Where the symbols take the units:
mz & zp
mz ! tj
mz § zr
mz ^ mb
mz % sm
mz + gp
mb & dj
mb ! sm
mb § tj
mb ^ sc
mb % qq
mb + gs
rc & sc
rc ! zr
rc § jm
rc ^ mz
rc % tj
rc + rq
nc & qz
nc ! jz
nc § jl
nc ^ ns
nc % hp
nc + rj
gq & tb
gq ! pf
gq § hp
gq ^ qz
gq % qb
gq + jp
rj & nc
rj ! qj
rj § bp
rj ^ gl
rj % hs
rj + zp
gp & mz
gp ! mt
gp § fq
gp ^ gs
gp % jm
gp + gg
jm & sm
jm ! gp
jm § rq
jm ^ zr
jm % gs
jm + zn
nm & jf
nm ! mg
nm § fz
nm ^ tg
nm % bm
nm + hc
cn & tg
cn ! tb
cn § gd
cn ^ sf
cn % fz
cn + qb
dj & gl
dj ! qr
dj § gr
dj ^ tq
dj % bp
dj + mb
zr & qq
zr ! gs
zr § gp
zr ^ tj
zr % rc
zr + fq
rq & rc
rq ! fq
rq § zn
rq ^ gp
rq % mt
rq + pr
jl & pf
jl ! gl
jl § rj
jl ^ jz
jl % jp
jl + bp
qb & cn
qb ! gq
qb § ns
qb ^ ld
qb % qz
qb + jz
gd & mg
gd ! ld
gd § qb
gd ^ tb
gd % hc
gd + ns
fj & zn
fj ! ds
fj § bm
fj ^ jf
fj % bb
fj + sf
tb & bm
tb ! hc
tb § ld
tb ^ fz
tb % cn
tb + gq
gs & mb
gs ! jm
gs § mt
gs ^ rc
gs % zr
gs + fc
sm & qr
sm ! mz
sm § rc
sm ^ qq
sm % mb
sm + jm
gr & qj
gr ! sc
gr § mb
gr ^ qr
gr % zp
gr + tj
zp & rj
zp ! gr
zp § qq
zp ^ dj
zp % qr
zp + mz
ds & gg
ds ! tg
ds § nm
ds ^ bb
ds % fj
ds + fz
bp & jl
bp ! dj
bp § zp
bp ^ qj
bp % tq
bp + qq
pr & rq
pr ! jf
pr § fj
pr ^ gg
pr % nh
pr + bm
bm & pr
bm ! nm
bm § sf
bm ^ ds
bm % tg
bm + tb
sc & tq
sc ! qq
sc § sm
sc ^ zp
sc % gr
sc + rc
mt & tj
mt ! rq
mt § fc
mt ^ jm
mt % gp
mt + nh
tq & jp
tq ! bp
tq § qr
tq ^ rj
tq % qj
tq + sc
jf & fq
jf ! bb
jf § ds
jf ^ nh
jf % pr
jf + nm
fz & ds
fz ! cn
fz § hc
fz ^ mg
fz % sf
fz + qz
qr & hs
qr ! zp
qr § sc
qr ^ bp
qr % dj
qr + sm
gg & gp
gg ! nh
gg § jf
gg ^ fc
gg % zn
gg + ds
fq & zr
fq ! fc
fq § gg
fq ^ mt
fq % rq
fq + jf
fc & gs
fc ! zn
fc § nh
fc ^ rq
fc % fq
fc + bb
jp & gq
jp ! jl
jp § hs
jp ^ nc
jp % jz
jp + tq
qq & bp
qq ! mb
qq § mz
qq ^ gr
qq % sc
qq + zr
tj & gr
tj ! rc
tj § gs
tj ^ sm
tj % mz
tj + mt
hs & hp
hs ! rj
hs § tq
hs ^ jl
hs % gl
hs + qr
pf & hc
pf ! ns
pf § nc
pf ^ qb
pf % gq
pf + jl
hp & ld
hp ! nc
hp § jp
hp ^ pf
hp % ns
hp + hs
jz & qb
jz ! jp
jz § gl
jz ^ hp
jz % nc
jz + qj
ld & sf
ld ! qz
ld § gq
ld ^ hc
ld % gd
ld + hp
sf & fj
sf ! fz
sf § tb
sf ^ nm
sf % mg
sf + ld
tg & nh
tg ! bm
tg § mg
tg ^ fj
tg % ds
tg + cn
ns & gd
ns ! hp
ns § jz
ns ^ gq
ns % pf
ns + gl
qz & fz
qz ! qb
qz § pf
qz ^ gd
qz % ld
qz + nc
nh & mt
nh ! pr
nh § bb
nh ^ zn
nh % gg
nh + tg
gl & ns
gl ! hs
gl § qj
gl ^ jp
gl % jl
gl + dj
hc & nm
hc ! gd
hc § qz
hc ^ cn
hc % tb
hc + pf
zn & jm
zn ! gg
zn § pr
zn ^ fq
zn % fc
zn + fj
bb & fc
bb ! fj
bb § tg
bb ^ pr
bb % jf
bb + mg
mg & bb
mg ! sf
mg § cn
mg ^ bm
mg % nm
mg + gd
qj & jz
qj ! tq
qj § dj
qj ^ hs
qj % rj
qj + gr

The rows follow the links: the fewer symbols apart two units are, the more alike their rows tend to be.

Each row is also shifted at random along 3 hidden directions that mean nothing.

Some units, each with a row of numbers:
jp [11,-2,-2,-19,-11,35,15,11,12,1,-18,-14,1,-6,0,4,4,6,-15,10,-13,15,-9,-26,17,-15,-15,10,-4,-28,-8,2,-9,5,-10,-24,-3,-11,7,-7,3]
fc [-27,-1,4,10,12,-9,-13,-12,-1,-1,14,9,-1,5,0,1,3,-3,13,-8,13,-10,6,24,-8,16,7,-3,4,16,7,-5,2,-3,8,11,-1,9,0,10,-8]
zn [28,-5,3,0,16,19,-12,-12,10,-2,10,3,-1,2,0,5,10,-3,13,-5,13,-6,2,20,2,17,3,2,6,0,8,-6,-6,1,9,-4,-3,8,5,15,-6]
gp [-8,-9,8,-1,14,34,-5,-12,19,-12,10,-5,2,-7,3,11,19,-3,12,-11,12,-3,5,18,5,16,5,-2,8,-9,4,-13,-13,8,-3,-19,2,5,12,10,-3]
ds [39,3,-5,6,12,-7,-12,-4,-4,2,3,11,-5,12,2,-5,-3,-3,5,3,10,-5,-6,12,-7,10,-3,2,0,11,8,5,3,-5,18,12,-9,7,-6,16,-11]
pr [18,0,0,6,15,3,-14,-8,3,-1,8,8,-2,9,2,0,4,-4,10,-2,12,-6,-2,19,-5,16,0,0,4,8,9,-1,-2,-2,15,5,-6,8,-1,17,-10]
gg [-25,-1,1,-2,11,1,-15,-12,-3,11,8,11,-5,8,-3,4,2,1,11,-2,13,-10,-1,22,-2,15,-1,7,4,12,10,-3,3,-5,14,14,-4,9,1,14,-13]
nh [-11,0,1,5,14,-1,-14,-10,1,0,9,9,-3,8,2,0,4,-3,11,-4,13,-7,-1,21,-7,16,0,1,3,11,9,-2,0,-4,14,8,-6,9,-2,16,-12]
gs [-11,-4,11,7,4,-17,-5,-13,-6,3,17,5,2,-6,-6,6,2,-2,14,-13,10,-14,16,21,-4,10,20,-6,8,17,3,-9,6,0,-4,13,14,6,2,-3,6]
qj [11,-2,3,5,-10,0,16,8,4,-16,-3,-13,8,-15,3,0,2,-1,-7,-5,-9,7,7,-16,0,-13,7,-13,0,-11,-11,-4,-4,7,-21,-17,10,-7,2,-16,18]
jz [22,6,-5,14,-13,-31,11,14,-10,-11,-7,-3,4,-4,3,-10,-11,-2,-10,1,-13,5,2,-20,-10,-17,6,-14,-7,3,-9,8,6,1,-10,2,6,-6,-9,-16,15]
bb [11,1,-4,7,16,6,-13,-6,6,-6,4,7,-3,9,4,-3,5,-4,7,-1,10,-3,-8,16,-6,14,-5,1,1,4,7,1,-3,-3,16,1,-11,8,-1,19,-14]
qb [-61,8,-11,-5,-10,-18,1,13,-12,13,-15,6,-7,12,1,-9,-14,5,-15,14,-12,6,-15,-16,-3,-14,-19,9,-11,3,0,13,8,-9,8,15,-13,-4,-8,-4,-11]
sf [66,6,-10,-3,5,-1,-8,3,-4,7,-6,7,-6,13,0,-6,-7,-1,-2,11,1,1,-12,-3,-1,1,-9,8,-4,2,5,12,2,-4,20,8,-11,2,-7,15,-8]
rq [-29,-6,7,-19,8,19,-11,-16,1,22,8,7,-5,4,-9,13,5,6,9,-1,12,-10,4,21,11,15,-1,18,6,5,10,-8,1,-3,8,9,2,6,8,10,-11]
bm [16,4,-8,5,13,10,-10,0,7,-7,-2,6,-4,12,6,-6,3,-5,1,5,5,3,-14,6,-6,8,-12,3,-2,-2,8,6,-5,-2,18,-3,-17,5,-2,18,-15]
hc [-3,5,-11,-16,-3,10,-2,7,-3,17,-16,5,-7,15,-2,-4,-7,5,-11,18,-5,7,-20,-12,7,-6,-24,18,-9,-7,3,12,1,-7,16,6,-16,-2,-4,9,-15]
mg [-7,1,-9,-32,4,35,-9,-1,2,31,-14,7,-12,18,-6,4,-2,10,-7,21,2,4,-23,-2,18,4,-30,33,-5,-11,10,8,-2,-8,24,4,-20,0,3,19,-26]
gq [6,5,-10,8,-4,2,8,15,6,-17,-14,-6,2,3,10,-10,-2,-3,-13,6,-11,13,-14,-20,-6,-11,-13,-7,-7,-14,-5,10,-6,2,-2,-15,-12,-5,-4,-1,-1]
zr [-12,-11,11,-9,8,35,-1,-12,16,-2,9,-7,3,-10,-2,14,17,2,10,-10,9,-3,8,13,11,12,5,3,9,-10,2,-15,-10,6,-8,-17,7,2,13,4,0]
sm [-8,-4,11,23,2,-16,3,-6,3,-23,16,-6,10,-16,4,3,7,-7,11,-20,3,-6,19,11,-10,4,25,-23,8,8,-5,-12,-1,8,-19,-6,17,2,3,-10,18]

In each set, the symbols that take the first to the second take the third to the fourth, perhaps in another order. Give the fourth.
Answer with the unit's name.
[-34,-1,0,4,15,10,-13,-9,8,-2,7,7,-3,8,3,2,7,-3,10,-3,12,-3,-5,21,-4,16,-5,3,3,5,9,-4,-5,-3,13,1,-10,8,2,17,-16]
to [12,8,-11,-4,-4,-10,-1,10,-9,10,-13,7,-6,13,0,-9,-12,2,-10,14,-6,4,-14,-13,-1,-8,-15,9,-8,2,1,14,5,-7,13,11,-12,-2,-9,3,-9]
as [21,5,-11,-13,3,10,-6,4,-2,14,-11,7,-7,15,-1,-4,-6,3,-7,16,0,5,-17,-6,5,0,-20,17,-6,-4,5,11,0,-6,20,5,-17,1,-4,14,-15]
to jl

[-2,-4,8,-2,-11,-3,11,0,-2,-1,3,-8,5,-15,-4,5,1,3,0,-7,-5,-1,14,-6,5,-8,13,-5,3,-3,-7,-7,0,5,-18,-5,15,-6,5,-17,16]
to [14,-5,9,12,-6,-6,12,1,4,-19,7,-11,10,-17,2,3,5,-4,3,-13,-4,0,16,-4,-3,-5,20,-18,4,-3,-10,-9,-3,9,-23,-14,17,-3,3,-16,21]
as [-7,6,-8,18,13,-4,-10,3,6,-18,-2,5,-1,12,12,-12,2,-9,1,2,3,4,-14,6,-14,7,-12,-6,-5,1,5,7,-5,-3,15,-3,-19,5,-7,16,-14]
to mg

[9,5,-7,11,11,-14,-13,-1,-3,-2,1,12,-4,14,4,-9,-4,-5,5,2,7,-3,-9,11,-11,9,-5,0,-2,12,7,8,3,-6,19,12,-12,7,-8,16,-12]
to [20,2,-3,-13,10,4,-14,-9,-7,22,3,13,-9,13,-7,2,-4,3,5,8,10,-8,-6,14,5,12,-6,17,1,9,11,4,5,-8,22,19,-8,7,-1,17,-15]
as [33,7,-8,4,-9,-17,7,13,-8,-1,-11,0,0,3,2,-9,-12,0,-12,9,-11,7,-7,-20,-4,-15,-4,-2,-8,-1,-5,12,5,-2,1,4,-3,-6,-8,-6,5]
to qz

[-31,-4,4,-31,-17,27,13,3,0,22,-12,-10,-2,-8,-9,11,0,13,-12,9,-11,5,0,-19,23,-14,-9,17,-1,-18,-6,-3,-2,2,-13,-7,7,-11,10,-14,3]
to [-4,-8,12,-36,-10,20,5,-12,-8,37,4,-2,-3,-8,-19,19,0,14,2,2,2,-11,14,3,25,1,7,23,8,0,2,-9,5,0,-8,10,18,-3,12,-10,6]
as [10,-9,10,-6,11,28,-4,-13,13,-1,11,-5,3,-8,-3,13,15,1,12,-9,11,-5,9,17,9,14,8,1,9,-6,3,-13,-9,6,-3,-12,6,3,11,6,1]
to pr

[-2,-2,6,4,9,-13,-12,-13,-6,8,17,10,-1,1,-6,5,1,-1,14,-9,13,-14,11,23,-4,15,14,0,7,18,8,-6,6,-3,5,17,7,8,0,6,-2]
to [-34,-8,11,-10,-5,21,7,-5,8,-2,3,-11,4,-14,-3,12,10,4,1,-7,-2,1,10,0,11,-1,6,0,5,-12,-4,-12,-6,7,-18,-16,11,-4,11,-11,8]
as [27,-9,12,-10,2,17,1,-12,5,6,11,-5,3,-11,-8,12,9,3,11,-9,7,-7,16,10,10,7,14,2,9,-3,0,-12,-2,6,-10,-6,16,1,10,-3,10]
to qj

[22,-4,2,1,16,19,-11,-10,12,-4,8,3,0,4,2,3,11,-4,12,-5,15,-4,-1,20,0,18,0,2,5,0,8,-5,-7,1,10,-5,-6,6,4,17,-9]
to [12,-4,10,-12,1,-8,-6,-15,-12,24,14,7,-2,-3,-14,11,-3,5,12,-6,11,-17,17,19,6,9,18,8,9,17,5,-9,10,-2,0,21,17,4,3,-2,5]
as [12,8,-12,-1,1,-12,-6,7,-7,8,-9,9,-6,16,1,-9,-11,1,-6,13,-2,3,-14,-5,-4,-3,-14,6,-6,5,3,14,5,-8,18,13,-13,1,-8,9,-11]
to fj

[-9,6,-9,9,10,-7,-11,2,0,-3,-3,10,-5,15,6,-9,-3,-4,0,6,4,1,-14,5,-10,6,-11,1,-5,6,6,8,0,-6,18,8,-16,5,-7,14,-17]
to [14,7,-12,-22,-7,1,-2,7,-12,28,-16,9,-10,16,-7,-4,-14,8,-12,20,-8,3,-16,-16,10,-9,-19,23,-7,0,4,15,7,-9,17,16,-11,-3,-6,4,-12]
as [17,-2,8,19,10,-25,-9,-12,-5,-9,20,7,3,-3,0,1,2,-6,17,-16,13,-14,17,25,-13,15,23,-15,8,21,5,-8,5,0,0,13,11,9,-3,3,5]
to pr

[-50,-8,10,3,-4,10,8,-3,9,-12,6,-12,6,-15,2,7,11,0,2,-12,-1,1,11,2,3,-1,9,-8,5,-8,-6,-13,-6,7,-21,-16,11,-3,8,-12,10]
to [-11,-2,7,-7,-14,-15,10,-2,-13,12,4,-3,2,-11,-9,6,-6,5,-2,-4,-5,-6,15,-6,5,-9,15,-1,3,6,-6,-4,8,1,-16,10,20,-5,2,-20,16]
as [-7,-6,10,4,-5,5,10,-1,6,-13,7,-12,7,-16,0,7,8,-1,3,-12,-3,0,15,-2,2,-3,14,-12,5,-6,-7,-11,-5,9,-21,-14,14,-4,7,-14,16]
to dj

[18,-10,11,-38,-9,39,9,-8,4,27,-1,-10,-1,-13,-15,19,6,14,0,2,0,-3,10,-5,30,-2,2,21,6,-15,-2,-11,-3,5,-12,-8,16,-6,16,-10,8]
to [-29,-10,12,-10,-2,23,6,-7,10,0,5,-10,4,-14,-3,13,12,3,4,-9,2,-1,11,4,11,3,7,1,6,-10,-3,-14,-7,6,-16,-15,11,-2,13,-9,7]
as [6,9,-12,-27,-9,-17,-7,2,-26,46,-12,18,-14,22,-15,-4,-24,11,-11,23,-4,-4,-13,-9,8,-8,-16,29,-8,14,8,18,18,-14,25,38,-9,-1,-10,4,-15]
to gd

[-3,-3,11,6,2,-19,-4,-12,-10,5,17,5,2,-7,-7,5,0,0,13,-13,9,-14,20,19,-4,9,22,-6,8,19,3,-10,9,0,-5,15,17,5,1,-5,9]
to [-3,-5,11,-6,-8,-7,7,-5,-6,9,8,-4,3,-12,-9,9,0,5,3,-8,-1,-7,18,1,6,-3,17,-2,5,5,-4,-9,5,3,-16,5,19,-3,5,-16,15]
as [-12,-4,4,-10,-11,13,14,4,4,-1,-6,-12,4,-13,-2,5,3,4,-7,-1,-9,6,5,-15,10,-12,1,0,0,-14,-8,-6,-3,6,-18,-14,10,-8,6,-16,12]
to jz

[18,-9,7,-8,-6,36,15,3,18,-13,-4,-20,8,-20,2,10,13,1,-3,-5,-6,8,6,-13,13,-6,3,-5,4,-26,-10,-10,-14,13,-23,-34,10,-8,12,-12,14]
to [-4,-6,9,-5,9,7,-9,-15,1,9,13,5,-2,-1,-5,9,6,2,13,-7,12,-12,9,21,4,15,9,4,8,8,7,-9,1,0,3,7,5,6,6,7,-3]
as [44,-6,12,7,5,-3,0,-11,1,-6,17,-3,5,-13,-3,7,6,-3,14,-15,9,-10,20,14,-1,9,23,-11,10,7,-1,-11,0,7,-10,-1,18,3,4,-4,14]
to fj

[58,-7,11,1,6,3,0,-13,1,-1,17,-2,5,-10,-6,10,7,-1,15,-13,10,-11,19,16,4,10,22,-6,10,5,1,-11,0,6,-8,0,17,3,5,-2,13]
to [9,-6,8,6,-6,8,13,2,9,-18,4,-14,9,-18,3,4,9,-2,0,-10,-5,4,13,-7,1,-6,13,-14,3,-11,-9,-9,-6,11,-23,-20,13,-5,7,-15,18]
as [-32,2,-8,-6,-9,15,8,14,6,-3,-18,-7,0,2,5,-5,0,2,-16,11,-14,14,-16,-22,4,-13,-21,5,-9,-18,-6,6,-5,-1,-2,-15,-12,-7,0,-3,-5]
to fz

[-28,-8,10,-21,-10,29,11,-4,7,10,-2,-11,2,-13,-7,14,8,8,-3,-1,-4,2,7,-7,19,-6,1,9,4,-16,-5,-10,-6,5,-16,-14,11,-7,13,-13,7]
to [-14,-8,11,-25,-9,19,7,-7,-1,21,2,-6,0,-12,-12,15,3,10,0,-1,0,-5,12,-2,19,-2,6,13,5,-6,-2,-9,1,3,-13,0,16,-4,11,-12,8]
as [-29,2,0,-2,-15,-11,12,10,-7,2,-8,-5,2,-6,-1,-2,-6,4,-11,3,-13,5,1,-20,2,-17,0,-3,-5,-4,-8,3,5,0,-12,0,6,-8,-1,-18,9]
to rj

